Input: [102, 124, 121, 130, 117]
Output: 121

Input:
[[143, 150, 120, 130, 122, 139, 110],
 [113, 121, 114, 127, 130, 147, 147],
 [120, 150, 124, 139, 130, 139, 149]]
Output: 124

Input:
[[126, 144, 142, 138, 99],
 [126, 142, 141, 137, 103],
 [128, 130, 130, 130, 124]]
Output: 130

Input: [110, 108, 110, 100]
Output: 110

Input:
[[98, 100, 127, 99],
 [137, 132, 131, 143],
 [143, 131, 153, 139]]
Output: 153

Input: [135, 106, 139, 122, 122]
Output: 139
---
array([ 98, 120, 115, 128, 117, 148, 136]) | 120

array([141, 150, 128, 157, 156, 134, 137]) | 141

array([156, 122, 119, 142, 105]) | 122

array([121, 117, 103, 130, 107,  99, 143]) | 117

array([126, 135, 118, 121, 115, 150, 130]) | 126

array([129, 157, 148, 116, 144, 120, 139]) | 139

array([[ 99, 154, 136, 156, 101],
       [113, 139, 130, 140, 114],
       [102, 150, 135, 152, 104]]) | 135

array([100, 103, 135, 131, 126]) | 126
---
[153 115 125 124] -> 153, 124

[121 119 151 138 141 110] -> 121, 110

[120 145 130 106 136] -> 120, 136

[148 157 139 141 142 132 125] -> 148, 125

[126 105 139 111 108] -> 126, 108

[[128 129 136 147 107]
 [122 136 137 127 142]
 [125 123 139 151 107]] -> 128, 107

[140 116 101 108 124 113 122] -> 140, 122
---
array([[109, 116, 122, 111, 135, 116, 138],
       [127, 113, 121, 111, 148, 134, 138],
       [131, 113, 121, 112, 149, 137, 138]]) ⇒ 116

array([[123, 153, 122, 113],
       [137, 129, 139, 152],
       [124, 142, 122, 113]]) ⇒ 153

array([[127, 117, 116, 114, 129, 157, 109],
       [120, 132, 126, 124, 136, 126, 130],
       [129, 135, 136, 139, 127, 108, 140]]) ⇒ 117

array([[128, 104, 134, 125],
       [138, 133, 133, 125],
       [136, 123, 115, 120]]) ⇒ 104

array([[157, 131, 129, 139],
       [128, 128, 138, 124],
       [131, 128, 108, 134]]) ⇒ 131

array([[110, 105, 148, 126, 106, 139],
       [126, 107, 142, 147, 100, 134],
       [154, 147, 124, 130, 139,  99]]) ⇒ 105

array([[131, 110, 139, 139, 132, 134, 114],
       [133, 105, 130, 130, 126, 138, 114],
       [157,  98, 152, 135, 146, 139, 110]]) ⇒ 110

array([[126, 105, 122, 127, 100],
       [128, 134, 136, 126, 115],
       [126, 132, 130, 127, 147]]) ⇒ 105
---
array([110, 156, 135, 133, 137, 128, 129])
129
array([106, 128, 124, 146, 130, 114])
114
array([136, 102, 118, 143])
143
array([113, 153, 121, 110])
110
array([131, 134, 121, 108, 124, 109, 105])
105
array([152, 112, 120, 109])
109
---
[[137 119 120 125 114 134 121]
 [119 118 126 139 127 144 109]
 [132 127 134 123 130 128 129]
 [111 139 128 133 134 125 131]
 [141 129 147 115 133 132 137]
 [128 136 147 122 144 129 136]
 [111 127 125 153 149 134 120]
 [119 131 137 145 131 139 125]
 [124 125 135 136 132 148 118]] >> 114

[[125 149 129 116 146 131 117 131 141 129 129 121 111 132]
 [136 129 139 124 118 132 124 129 127 134 145 144 136 104]
 [127 113 133 132 110 128 131 121 123 140 130 141 147 113]
 [129 111 121 143 120 124 143 127 114 116 118 123 137 141]
 [143 146 131 123 141 131 123 138 127 113 142 128 114 125]
 [146 143 130 126 140 130 126 139 123 108 142 126 115 127]
 [109 131 122 123 134 127 123 121 142 143 111 118 123 141]
 [114 129 119 128 137 124 129 125 135 130 110 112 120 150]
 [122 147 127 117 144 129 118 130 143 132 125 120 112 135]
 [114 124 117 131 134 124 132 124 133 131 108 114 124 150]
 [140 139 139 120 128 133 120 133 130 128 148 140 126 106]] >> 121

[[113 139 140 134 145 118 125 128 103 145 115 123]
 [127 126 126 143 117 130 134 140 141 141 122 135]
 [117 137 129 150 108 118 120 148 136 140 113 150]
 [111 128 134 122 132 125 116 115 116 109 132 143]
 [135 120 126 144 122 138 145 129 145 138 135 133]
 [125 138 137 135 133 136 132 116 112 138 130 125]
 [131 119 130 146 122 135 143 123 148 130 134 143]
 [129 138 132 130 139 126 122 118 111 134 129 122]] >> 145

[[139 142 130 129 119 128 117 119]
 [117 112 122 136 125 114 144 129]
 [134 144 132 117 131 141 112 124]
 [114 135 123 130 123 123 121 101]
 [115 119 124 127 131 126 137 122]] >> 128

[[129 127 122 129 127 125 101 145 122 129 128 126 136]
 [139 124 128 118 127 129 141 101 128 127 123 127 134]
 [128 128 143 131 128 136 129 112 139 114 126 125 133]
 [133 128 119 123 128 117 147 116 121 128 129 128 120]
 [145 128 135 126 129 131 104 149 134 123 128 128 124]
 [116 124 119 129 127 122 123 129 117 126 125 128 130]
 [138 127 143 116 131 135 128 109 142 118 124 125 134]] >> 128

[[115 149 125 141 125 139 137 152 124 131 119 126]
 [113 151 126 123 116 136 134 155 129 133 120 126]
 [114 150 131 121 113 136 135 154 132 134 118 126]
 [112 152 129 140 124 138 139 150 119 130 122 126]
 [111 153 131 139 123 138 140 148 117 129 123 127]
 [114 149 126 141 125 139 138 152 123 131 119 126]
 [113 151 124 131 123 137 135 154 124 132 120 127]
 [116 147 140 116 105 135 139 152 140 136 116 126]
 [112 152 123 127 122 137 134 155 124 133 120 127]
 [113 152 123 127 121 136 134 155 124 133 120 127]
 [116 147 140 117 106 135 138 153 139 136 116 126]
 [114 149 125 141 124 139 138 152 123 131 120 126]] >> 131

[[133 126 118 129 127 131]
 [137 134 111 141 134 132]
 [123 132 125 138 136 123]
 [140 148 127 150 140 132]
 [141 139 125 138 131 135]
 [135 127 120 128 126 133]
 [139 140 129 138 132 134]
 [139 148 128 150 140 132]
 [123 130 122 137 135 123]
 [141 149 126 150 139 134]] >> 129

[[139 114 140 145 122 123 147 124 136 131 143 119 113 148 138 150]
 [139 115 133 142 122 124 145 127 136 131 135 119 116 136 132 147]
 [130 121 125 117 131 127 119 134 127 128 125 131 131 124 124 133]
 [139 114 125 113 130 122 118 140 132 130 126 129 132 124 124 153]
 [133 116 123 110 131 123 114 139 127 128 124 132 141 122 123 149]
 [132 119 126 122 129 126 124 133 129 129 126 129 127 125 125 137]
 [130 124 123 110 132 127 114 138 126 128 123 133 149 121 122 131]
 [130 132 139 145 122 128 147 123 135 130 140 119 113 144 140 129]
 [139 114 125 113 129 122 120 139 132 131 126 129 131 125 124 153]] >> 148
---
[121 119 106 104 126 137] Out: 121
[117 137 148 152] Out: 117
[100 115 108 124 106 100] Out: 100
[136  99 111 155 123 112] Out: 136
[108 127 143 141 119 106] Out: 108
[ 99 116 155 110 109 158] Out: 99
[143 130 131 106] Out: 143
[123 143 128 122 120 133 106] Out: 123
[123 128 154 126 112 136 133] Out: 123
[125 113 123 117 150] Out: 125
---
[[129 140 126 137 142 151 133 118 126 112 131]
 [130 139 130 139 143 149 130 119 124 110 130]
 [133 119 146 110 134 122 132 127 127 126 129]
 [134 119 143 108 133 122 130 126 125 127 129]
 [129 141 122 135 141 153 136 117 127 114 132]
 [133 116 125 140 129 122 116 149 123 146 130]
 [129 114 121 139 129 119 126 146 126 147 136]
 [131 115 123 140 129 121 121 148 124 147 133]
 [132 120 148 112 136 122 135 129 128 125 129]] Answer: 129

[[136 120 130 125 132 126 128]
 [126 139 126 132 136 112 142]
 [109 137 124 133 137 123 127]
 [149 115 134 123 122 134 128]
 [120 134 127 131 139 121 132]
 [121 121 127 130 131 136 117]] Answer: 136

[[129 131 134 123 123 131 122 139 123 124 122 118 125]
 [125 128 120 134 140 142 131 132 125 117 130 133 139]
 [125 128 137 127 131 140 124 139 122 128 119 119 127]
 [129 132 138 122 122 134 120 150 122 125 117 111 123]
 [130 133 139 122 121 133 120 156 122 121 117 111 123]
 [130 129 120 126 121 129 127 133 130 117 131 128 133]
 [129 131 139 122 121 133 121 145 122 125 119 114 126]
 [129 130 130 125 125 129 125 132 127 125 127 125 126]
 [129 129 130 126 123 130 125 132 126 126 126 124 127]] Answer: 129

[[127 125 128 127 129 130 112 130 121 128 128 128 149 123]
 [131 126 135 129 129 129 135 108 134 127 128 128 121 155]
 [133 127 131 129 128 128 145 131 125 127 129 127 107 122]
 [122 129 124 128 128 125 112 121 138 125 132 128 144 131]
 [131 130 127 129 126 129 134 145 131 128 126 129 117 107]
 [129 126 129 127 126 128 136 124 118 126 127 129 120 136]
 [126 126 123 130 125 127 117 142 132 127 126 129 135 109]
 [132 129 132 128 130 127 135 137 121 127 132 128 131 102]
 [135 128 130 128 131 127 125 115 121 129 129 128 135 135]
 [135 125 140 125 136 126 142 138 126 129 132 127 117 106]
 [123 127 124 129 127 127 109 141 116 126 129 126 142 117]] Answer: 127

[[121 133 126 136 111 130 125 141]
 [129 132 136 133 132 131 136 130]
 [120 131 136 133 134 128 136 102]
 [129 116 111 138 123 123 113 140]
 [114 129 126 129 120 121 127 115]
 [137 116 117 126 132 128 117 128]
 [131 120 112 129 123 126 115 137]
 [133 128 133 121 138 128 132 122]
 [119 131 127 136 112 135 125 124]
 [125 129 131 130 134 124 132 121]] Answer: 121
---
[157 151 137 119 130 145 102] -> 130

[117 101 151 124 135 120 131] -> 120

[[146 130 129 138 105]
 [124 132 129 125 129]] -> 125

[106 113 126 140 123 142 129] -> 123

[[130 115 127 118 112 126]
 [131 116 126 116 106 125]] -> 115

[115 140 141 126 156] -> 140

[112 132 138 108  98 114] -> 112

[152 109 125 139 128] -> 128

[[106 132 123 124]
 [132 126 121 130]] -> 123

[[118 127 121 121 140 114]
 [117 132 121 102 141 127]] -> 117
---
(144, 119, 127, 136, 141, 152, 136) ==> 136, 152
(153, 112, 138, 136, 117) ==> 138, 153
((124, 124, 128, 130, 129, 126, 129), (123, 133, 144, 144, 152, 132, 137), (117, 125, 150, 144, 154, 130, 136)) ==> 144, 154
((132, 154, 127, 130, 128, 127, 122), (123, 137, 152, 137, 135, 142, 134), (120, 126, 135, 135, 130, 116, 113)) ==> 137, 154
(134, 158, 123, 128, 121) ==> 123, 158
(148, 128, 145, 156, 126) ==> 145, 156
(105, 123, 119, 142, 123) ==> 119, 142
